Below is a small trained network, with its code and all its weights. Each question gives an input and a target symbol and asks what happens when units are switched off, that is, made to give their printed mean instead of their output.

import numpy as np


def w(rows, s, z=0):
    codes = np.array(rows[::2]) - 128.0
    scale = np.full(codes.shape[1], s)
    scale[-1] = z or s
    return codes * scale


def f(y):
    return np.maximum(y, 0)


def softmax(a):
    e = np.exp(a - a.max(-1, keepdims=True))
    return e / e.sum(-1, keepdims=True)


def log_softmax(a):
    a = a - a.max(-1, keepdims=True)
    return a - np.log(np.exp(a).sum(-1, keepdims=True))


def net(x, mask):
    ids = ['αβγδεζηθλμξπσφψ'.index(c) for c in x.split()]
    T = len(ids)
    res = E[ids] + P[:T]
    u = 0
    for l in range(2):
        r = res
        for j in range(2):
            rows = slice(2 * j, 2 * j + 2)
            q, k, v = (r @ M[l][rows].T for M in (Q, K, V))
            z = softmax(np.where(np.tri(T) > 0, q @ k.T / 2**0.5, -1e9)) @ v
            o = O[l][rows]
            res = res + np.where(mask[u + j], z, o[:, -1]) @ o[:, :-1]
        u += 2
        y = f(res @ A[l][:, :-1].T + A[l][:, -1])
        res = res + np.where(mask[u : u + 16], y, B[l][:, -1]) @ B[l][:, :-1]
        u += 16
    return log_softmax(res[-1] @ U[:, :-1].T + U[:, -1])


Q, K, V, O, A, B = {}, {}, {}, {}, {}, {}
E = w([
[133,117,173],'α',
[96,163,96],'β',
[109,124,130],'γ',
[123,75,170],'δ',
[111,125,133],'ε',
[109,115,131],'ζ',
[86,132,90],'η',
[102,114,121],'θ',
[107,76,132],'λ',
[95,47,120],'μ',
[202,151,123],'ξ',
[190,144,68],'π',
[80,49,50],'σ',
[249,124,181],'φ',
[107,102,3],'ψ',
],0.02)
P = w([
[186,137,161],'0',
[45,222,235],'1',
[254,19,157],'2',
[45,227,218],'3',
[244,40,144],'4',
[75,224,165],'5',
[228,87,120],'6',
[111,174,183],'7',
],0.0062)
Q[0] = w([
[209,115,77],'L0H0',
[249,122,62],'L0H0',
[138,124,161],'L0H1',
[129,83,118],'L0H1',
],0.012)
K[0] = w([
[82,62,102],'L0H0',
[45,6,126],'L0H0',
[140,113,156],'L0H1',
[147,99,100],'L0H1',
],0.013)
V[0] = w([
[98,173,61],'L0H0',
[86,59,115],'L0H0',
[64,82,11],'L0H1',
[2,134,213],'L0H1',
],0.0044)
O[0] = w([
[167,69,178,1],'L0H0',
[190,182,87,248],'L0H0',
[178,144,253,195],'L0H1',
[240,133,20,81],'L0H1',
],0.0046,0.00091)
A[0] = w([
[138,110,138,22],'L0N0',
[54,137,218,52],'L0N1',
[101,106,86,66],'L0N2',
[46,170,147,98],'L0N3',
[142,107,143,63],'L0N4',
[184,176,67,70],'L0N5',
[237,133,91,188],'L0N6',
[146,140,81,33],'L0N7',
[124,56,76,131],'L0N8',
[149,124,187,58],'L0N9',
[172,96,58,152],'L0N10',
[198,252,105,30],'L0N11',
[136,154,71,48],'L0N12',
[63,200,152,77],'L0N13',
[23,106,207,198],'L0N14',
[204,162,111,1],'L0N15',
],0.011,0.0084)
B[0] = w([
[138,148,111,128],'L0N0',
[116,237,13,150],'L0N1',
[101,185,115,133],'L0N2',
[254,144,130,150],'L0N3',
[107,125,130,128],'L0N4',
[49,111,184,147],'L0N5',
[52,168,226,212],'L0N6',
[84,103,119,129],'L0N7',
[134,140,72,188],'L0N8',
[73,58,146,131],'L0N9',
[113,228,82,188],'L0N10',
[81,69,222,146],'L0N11',
[52,206,129,131],'L0N12',
[157,13,133,139],'L0N13',
[230,138,55,254],'L0N14',
[66,21,170,136],'L0N15',
],0.0067,0.0082)
Q[1] = w([
[248,149,61],'L1H0',
[135,90,185],'L1H0',
[156,116,102],'L1H1',
[183,123,128],'L1H1',
],0.017)
K[1] = w([
[129,57,13],'L1H0',
[181,32,209],'L1H0',
[97,149,194],'L1H1',
[2,82,104],'L1H1',
],0.0082)
V[1] = w([
[24,122,65],'L1H0',
[175,249,171],'L1H0',
[161,79,237],'L1H1',
[14,146,169],'L1H1',
],0.011)
O[1] = w([
[85,103,47,171],'L1H0',
[60,172,190,160],'L1H0',
[235,135,223,54],'L1H1',
[128,247,134,5],'L1H1',
],0.012,0.0024)
A[1] = w([
[74,196,91,220],'L1N0',
[165,66,231,112],'L1N1',
[140,94,59,68],'L1N2',
[34,169,75,114],'L1N3',
[205,101,170,76],'L1N4',
[108,105,45,97],'L1N5',
[157,61,174,204],'L1N6',
[45,125,108,8],'L1N7',
[130,226,36,66],'L1N8',
[79,55,181,151],'L1N9',
[30,111,217,27],'L1N10',
[100,45,68,37],'L1N11',
[210,132,2,57],'L1N12',
[202,87,158,184],'L1N13',
[115,175,181,25],'L1N14',
[131,65,31,143],'L1N15',
],0.0095,0.014)
B[1] = w([
[116,57,170,231],'L1N0',
[63,135,99,169],'L1N1',
[141,166,134,171],'L1N2',
[154,79,140,186],'L1N3',
[112,168,111,145],'L1N4',
[161,146,105,195],'L1N5',
[116,132,67,209],'L1N6',
[159,211,115,141],'L1N7',
[147,91,172,165],'L1N8',
[110,185,156,176],'L1N9',
[245,145,85,167],'L1N10',
[118,168,185,172],'L1N11',
[121,184,181,208],'L1N12',
[76,138,105,203],'L1N13',
[171,90,61,141],'L1N14',
[169,126,120,249],'L1N15',
],0.012,0.014)
U = w([
[16,190,163,113],'α',
[53,78,171,149],'β',
[62,119,133,160],'γ',
[41,127,44,131],'δ',
[53,125,138,179],'ε',
[71,114,109,159],'ζ',
[113,37,74,143],'η',
[87,93,97,160],'θ',
[109,71,19,141],'λ',
[174,129,1,127],'μ',
[98,223,172,134],'ξ',
[97,168,255,186],'π',
[218,157,124,10],'σ',
[89,255,111,25],'φ',
[181,52,140,105],'ψ',
],0.0094,0.011)

Each question gives the input, a string of symbols that net reads in full, and the target symbol t.
The units are the heads (2 rows each of Q, K, V and O) and the neurons (one row each of A and B). Each row of codes is followed by its name. A weight is (code - 128) times the scale printed after its matrix; where a second scale follows, it is the last column's (O, A, B and U).
mask holds one flag per unit, layer by layer, with each layer's heads first. A switched-off unit (its flag False) gives its mean, the last column of its rows in O or B, instead of its output. The means were averaged over made-up inputs and are rounded, as every weight is.
A unit's drop is (log p(t) with every unit on - log p(t) with that unit switched off) / (log p(t) with every unit on - log p(t) with every unit switched off).
The circuit of an input: a set's keep is (log p(t) with only the set's units on - log p(t) with every unit switched off) / (log p(t) with every unit on - log p(t) with every unit switched off). Starting from the 12 units with the biggest drops (on a tie, the unit counted first), units are removed one at a time, each time the one whose removal leaves the highest keep (on an exact tie, the one counted first), for as long as the keep stays at least 0.8.
units of the circuit, in order: the units of the circuit, biggest drop first
most important unit: the unit with the biggest drop
k most important neurons: the k neurons with the biggest drops, biggest first
top k neurons in layer l: the k neurons of layer l with the biggest drops, biggest first
heads that matter: for each layer, one digit per head in row order, 1 if its drop is at least 0.15 and else 0, layers parted by /
input ζ σ μ α, target σ: most important unit -> L1H0
input π σ α γ μ, target μ: units of the circuit, in order -> L1H0; L0N8; L1N0
input μ δ ξ μ, target ξ: heads that matter -> 10 / 01
input μ π σ μ, target σ: heads that matter -> 00 / 10
input λ π θ π ε η, target π: 2 most important neurons -> L0N14; L0N6
input λ β μ ξ δ ψ π ε, target ψ: top 2 neurons in layer 0 -> L0N14; L0N10
input μ μ μ λ ζ θ, target μ: units of the circuit, in order -> L0N6; L1H0; L0N3
input δ θ δ ξ σ, target σ: top 2 neurons in layer 1 -> L1N12; L1N15
input α π μ μ ξ μ, target ξ: heads that matter -> 10 / 11
input ε η μ α μ α, target μ: units of the circuit, in order -> L1H0; L0N6; L0N14
input δ μ λ σ η σ μ μ, target σ: heads that matter -> 00 / 11
input θ μ δ λ, target μ: units of the circuit, in order -> L0N6; L0N14; L1H0
input β λ ψ ε, target ψ: heads that matter -> 00 / 01
input φ μ λ ζ, target μ: most important unit -> L0H1
input ψ ψ π π σ η, target σ: top 3 neurons in layer 0 -> L0N14; L0N3; L0N8
input δ μ ζ δ, target μ: 2 most important neurons -> L0N14; L0N6
input δ η π π λ μ, target π: 3 most important neurons -> L0N14; L0N6; L0N5
input μ μ μ μ α μ δ ζ, target μ: 2 most important neurons -> L0N6; L1N0
input π μ φ μ, target φ: 2 most important neurons -> L0N14; L0N6
input ε ζ ε σ π β, target σ: top 2 neurons in layer 0 -> L0N6; L0N3
input ε δ ζ β β ξ η, target η: heads that matter -> 01 / 00
input ε μ ξ β β, target β: heads that matter -> 00 / 10
input η α φ π η λ π ε, target π: 3 most important neurons -> L0N14; L0N6; L0N5
input δ ζ μ σ, target σ: most important unit -> L1H0
